Below are the code and all the weights of a small trained network. Each question names an input and a class and asks about switching units off, where a switched-off unit gives its printed mean instead of its output.

import numpy as np


def w(rows, s, z=0):
    codes = np.array(rows[::2]) - 128.0
    scale = np.full(codes.shape[1], s)
    scale[-1] = z or s
    return codes * scale


def f(y):
    return np.maximum(y, 0)


def log_softmax(a):
    a = a - a.max(-1, keepdims=True)
    return a - np.log(np.exp(a).sum(-1, keepdims=True))


def net(x, mask):
    res = np.array(x, float).reshape(1, 6) / 4 @ E
    y = f(res @ A[0][:, :-1].T + A[0][:, -1])
    res = res + np.where(mask, y, B[0][:, -1]) @ B[0][:, :-1]
    return log_softmax(res[-1] @ U[:, :-1].T + U[:, -1])


A, B = {}, {}
E = w([
[149,48,58,122,112,246,183],'x0',
[66,216,200,77,100,175,155],'x1',
[116,133,111,127,128,120,133],'x2',
[125,129,125,128,128,126,129],'x3',
[82,95,190,208,39,118,161],'x4',
[188,147,78,89,15,122,86],'x5',
],0.012)
A[0] = w([
[190,70,118,202,157,88,109,113],'n0',
[68,222,162,111,88,186,140,19],'n1',
[133,107,113,132,125,196,195,154],'n2',
[75,95,161,171,115,111,149,86],'n3',
[164,127,116,98,156,172,140,179],'n4',
[129,85,75,159,102,191,145,154],'n5',
[182,186,102,113,25,125,149,41],'n6',
[150,115,108,140,92,217,189,162],'n7',
[144,133,106,97,41,110,102,28],'n8',
[91,128,170,135,120,88,54,185],'n9',
[125,113,131,163,5,114,121,43],'n10',
[86,106,131,170,69,101,172,36],'n11',
[119,140,189,115,137,158,169,26],'n12',
[88,162,138,114,119,177,109,169],'n13',
[137,205,166,73,107,170,185,10],'n14',
[45,100,165,183,201,132,195,97],'n15',
[147,147,195,138,102,43,117,157],'n16',
[158,96,86,179,126,75,103,51],'n17',
[163,128,107,36,179,172,136,145],'n18',
[164,188,148,135,145,59,80,171],'n19',
[213,202,90,26,172,113,136,71],'n20',
[108,73,179,174,41,143,166,106],'n21',
],0.013,0.0012)
B[0] = w([
[251,104,76,96,30,137,203,220],'n0',
[187,124,85,103,45,72,168,233],'n1',
[113,214,133,203,75,108,83,207],'n2',
[122,60,163,99,155,135,91,202],'n3',
[86,105,175,173,136,97,93,170],'n4',
[80,185,131,167,77,132,100,222],'n5',
[222,184,124,99,214,211,73,241],'n6',
[77,246,169,191,95,2,73,232],'n7',
[197,199,134,116,184,199,87,222],'n8',
[70,215,143,153,72,123,105,208],'n9',
[110,64,153,36,159,189,54,244],'n10',
[76,58,148,49,186,88,147,207],'n11',
[171,146,116,93,153,146,183,183],'n12',
[149,80,35,92,112,127,241,177],'n13',
[176,99,93,158,60,133,224,208],'n14',
[220,171,153,112,211,253,68,248],'n15',
[117,158,148,183,92,69,90,234],'n16',
[171,151,79,99,11,119,211,206],'n17',
[94,35,178,145,146,88,108,196],'n18',
[52,160,182,185,102,110,90,234],'n19',
[98,34,172,68,163,89,86,231],'n20',
[78,14,150,101,136,50,95,250],'n21',
],0.0074,0.015)
U = w([
[36,192,145,229,69,83,98,174],'0',
[55,13,147,97,150,95,108,251],'1',
[180,117,92,130,39,110,248,66],'2',
[174,166,140,132,189,211,83,8],'3',
],0.016,0.0016)

Each question gives the input, the list of numbers given to net, and the class t.
The units are the neurons (one row each of A and B). Each row of codes is followed by its name. A weight is (code - 128) times the scale printed after its matrix; where a second scale follows, it is the last column's (A, B and U).
mask holds one flag per neuron, in row order. A switched-off neuron (its flag False) gives its mean, the last column of its row in B, instead of its output. The means were averaged over made-up inputs and are rounded, as every weight is.
A unit's drop is (log p(t) with every unit on - log p(t) with that unit switched off) / (log p(t) with every unit on - log p(t) with every unit switched off).
The circuit of an input: a set's keep is (log p(t) with only the set's units on - log p(t) with every unit switched off) / (log p(t) with every unit on - log p(t) with every unit switched off). Starting from the 12 units with the biggest drops (on a tie, the unit counted first), units are removed one at a time, each time the one whose removal leaves the highest keep (on an exact tie, the one counted first), for as long as the keep stays at least 0.8.
units of the circuit, in order: the units of the circuit, biggest drop first
unit that matters most: the unit with the biggest drop
k most important neurons: the k neurons with the biggest drops, biggest first
drop when u is switched off: that unit's drop, to one decimal
input [-4,-7,-6,-4,-3,-3], class 2: unit that matters most -> n0
input [-4,8,8,-5,-5,-8], class 2: units of the circuit, in order -> [n1; n14]
input [6,-8,-7,5,6,-2], class 2: 3 most important neurons -> [n0; n17; n19]
input [0,-2,1,-1,3,-4], class 3: 3 most important neurons -> [n15; n20; n18]
input [5,4,4,5,2,0], class 0: 2 most important neurons -> [n7; n0]
input [7,-3,-2,3,0,-7], class 0: 2 most important neurons -> [n7; n2]
input [8,6,-4,-4,-8,7], class 0: 2 most important neurons -> [n7; n2]
input [-6,3,-8,6,1,-8], class 3: 2 most important neurons -> [n15; n7]
input [-7,-4,-2,5,-6,7], class 0: 3 most important neurons -> [n19; n15; n10]
input [-3,7,-2,-2,-7,2], class 1: 2 most important neurons -> [n20; n18]
input [-5,1,-1,-6,-6,1], class 1: 4 most important neurons -> [n20; n7; n2; n5]
input [5,3,1,3,3,-5], class 0: 2 most important neurons -> [n7; n6]
input [6,2,-2,-4,1,6], class 0: 3 most important neurons -> [n7; n15; n5]
input [-6,-2,-7,-1,-6,-5], class 0: units of the circuit, in order -> [n19]
input [8,-3,7,6,7,-5], class 0: drop when n7 is switched off -> 2.0
input [-8,0,-2,2,-8,-3], class 0: drop when n11 is switched off -> 0.2
input [-5,7,6,-4,-7,-6], class 1: drop when n0 is switched off -> 0.7
